Q:
[[  3.9 -21.8   5.5 -19.7 -38.9 -10.8  53.3 -27.4   9.2  -9.7]
 [ -3.7  17.6 -37.9 -12.8  -2.8 -22.3 -19.1 -16.2  17.4 -12.2]
 [ -3.4  -6.1  -5.6  24.2  11.4  19.2 -39.3   8.4 -16.6   8.9]
 [  4.3 -38.1  29.5   6.1 -28.2  18.5  39.9  -9.1 -14.8   5.5]
 [  0.9 -39.1  20.0  24.6 -17.1  31.3   3.5  -2.9 -26.1  11.5]
 [  3.2 -31.2   4.7 -12.1 -43.4  -3.3  47.5 -30.1   2.7  -7.4]
 [  2.8  -9.1  -4.6 -24.4 -31.8 -19.2  44.2 -26.4  15.9 -12.8]
 [ -2.8  12.3 -40.1 -20.2 -15.6 -27.9  -4.2 -26.7  22.0 -16.5]
 [ -5.0  -2.7 -22.0  19.2   6.0  10.7 -45.2  -1.6 -10.1   3.5]
 [  2.6 -38.7  27.5  17.8 -19.9  27.5  19.7  -2.9 -22.5  10.1]]
A: 5.5

Q:
[[ 24.0   1.4  19.7  25.5 -12.2  11.6   4.3 -16.5  -7.4  -2.8  -5.1  -7.3
   -0.1]
 [ -6.7 -12.8   0.6 -20.4   3.9 -26.5   2.6  15.4  16.8  -0.1   5.8  -1.8
   11.2]
 [-33.2 -15.9  -5.3   6.5   2.3   3.0 -10.0  -8.5  -3.9   6.5  10.4  16.0
  -25.4]
 [ 10.1  16.4  -2.3  -9.2  16.8   4.4  20.4   9.1  -1.0  11.1  -7.7  -8.2
   -4.2]
 [ 40.4   5.2   7.0 -12.3 -31.4 -16.6 -25.0   9.0  10.9  -4.6   6.8 -28.6
   18.9]
 [ -7.5  14.1  35.4 -12.9 -30.1  47.2   5.1   6.9  -3.6  -1.2 -10.7  -6.1
   12.5]
 [  8.9  11.3 -26.9 -16.2   7.4 -12.8   6.5   7.6   1.0 -26.4 -14.6   1.3
   39.0]
 [ 10.9  20.9  15.7 -19.9   0.6  25.8  19.1  16.7  18.2   8.5  -5.8 -19.9
   24.3]
 [  9.0  11.7 -26.7 -16.2   6.9 -12.4   6.1   7.5   0.7 -26.3 -14.3   1.5
   38.7]
 [ 14.0   4.5  -7.2  19.1   9.8   3.1  -4.3  -8.3   9.0   4.2   5.7  -5.0
    9.7]
 [-33.4 -15.5  -5.4   6.5   2.2   2.6 -10.0  -8.1  -3.9   6.5  10.0  15.9
  -25.6]]
A: 19.7

Q:
[[ -4.0 -13.2  -7.9  -5.7   1.1  13.0   0.5  15.3 -12.2   6.3 -10.9  -7.8
   -5.0 -10.8]
 [ -2.4 -15.5   9.2   8.8   3.8  -2.4  -4.7 -21.4 -11.9 -12.5   2.7   1.5
   -5.1   4.9]
 [ 10.3  -7.7  -1.9  -3.1  24.8  -7.1 -15.2   6.7 -10.9  -2.6 -14.0 -17.3
    3.3  -7.8]
 [  0.6  64.5   2.9  22.1  28.3 -36.4   8.3   0.5  60.0   9.5  13.8 -27.0
   10.7 -17.7]
 [-12.1   4.7  32.9 -24.1  -3.7  17.7   9.2   1.9  13.8   2.7  12.6  26.4
   12.3   6.4]
 [  0.4   0.3  -3.8  -4.7 -11.7   7.0  -1.6 -10.2  -1.7 -12.5   2.6  -2.1
    7.4  -3.3]
 [ -2.4   0.8  -6.9  -2.4 -13.9  19.1   0.9  -9.6   1.3   1.9  -4.5   0.6
    5.9   1.0]
 [ -3.8  -2.4   9.3 -15.5  18.4  -4.0  -6.9  10.3  -6.3  12.0  -6.6 -11.9
    0.6 -15.7]
 [  0.9   5.2  -2.9  -0.6  -3.9  -6.8  -1.6 -10.7  -0.7  -0.6   3.4  -3.3
    6.8  -1.0]
 [ -7.5  -9.0   0.8  -4.7 -15.0  10.9  -3.9  -8.5  -8.7  -4.5  -0.3   0.9
   -5.1  -3.8]
 [ -2.8  -6.9  -6.6  -6.5 -18.8  12.8  -3.5 -10.1  -9.7  -4.3  -1.8   1.0
    3.2  -0.9]]
A: -7.9

Q:
[[-34.8   8.9  32.5  25.9   9.3 -22.9  60.3  16.7 -13.4  26.9  22.3 -37.0]
 [-16.6 -42.4  11.3  42.1  -4.4  33.4 -27.4   7.1  17.3 -27.5  11.8  20.0]
 [-11.3   9.7   5.2  -5.9 -18.4  15.7 -59.0 -39.5  23.7 -15.0 -17.9  -3.6]
 [ -1.0  18.8  -6.8 -38.6 -11.5  -9.6  37.6  17.9 -18.0  15.9   9.9  -3.4]
 [  5.5  -6.9 -14.4 -24.4 -28.0  45.5 -16.8  15.0   7.6  -6.0  -5.4  13.9]
 [-46.6   2.4  46.2  -2.7   1.5 -44.6  22.0 -55.2  17.1 -48.2  10.7 -42.0]]
A: 32.5

Q:
[[-18.0  -1.9 -23.5  15.0  19.3   4.9   1.7 -16.4   7.5  59.2]
 [  2.3  -1.9  -3.4   5.0  -5.0  11.1   1.7  -5.1   1.5   8.9]
 [ -4.3  -1.9  -8.1   5.7   6.3   5.0  -1.0  -5.1  -5.0  14.7]
 [ -9.7  -1.9 -11.5   8.8   6.3   5.0   1.7 -10.1   4.5  38.6]
 [ 45.2  -1.9  10.5 -10.8 -24.4  23.1  20.9  -5.1  20.6  14.7]
 [-31.9  -1.9 -19.0  14.1  41.6 -43.3  -0.5  -5.1   7.5   6.2]
 [ 18.9  -1.9   0.2  -4.1   9.8 -38.2  21.0   4.2  37.8 -24.8]
 [  1.9  -1.9  -0.6   2.9   2.6   5.0   1.7  -0.1   7.4 -11.5]
 [  7.8  -1.9  -8.1   5.7  -7.7  32.8   3.6 -17.3   7.5  60.9]
 [ -1.1  -1.9 -16.3   5.7  39.1 -47.8  14.8  -5.1  41.1  21.3]]
A: -23.5
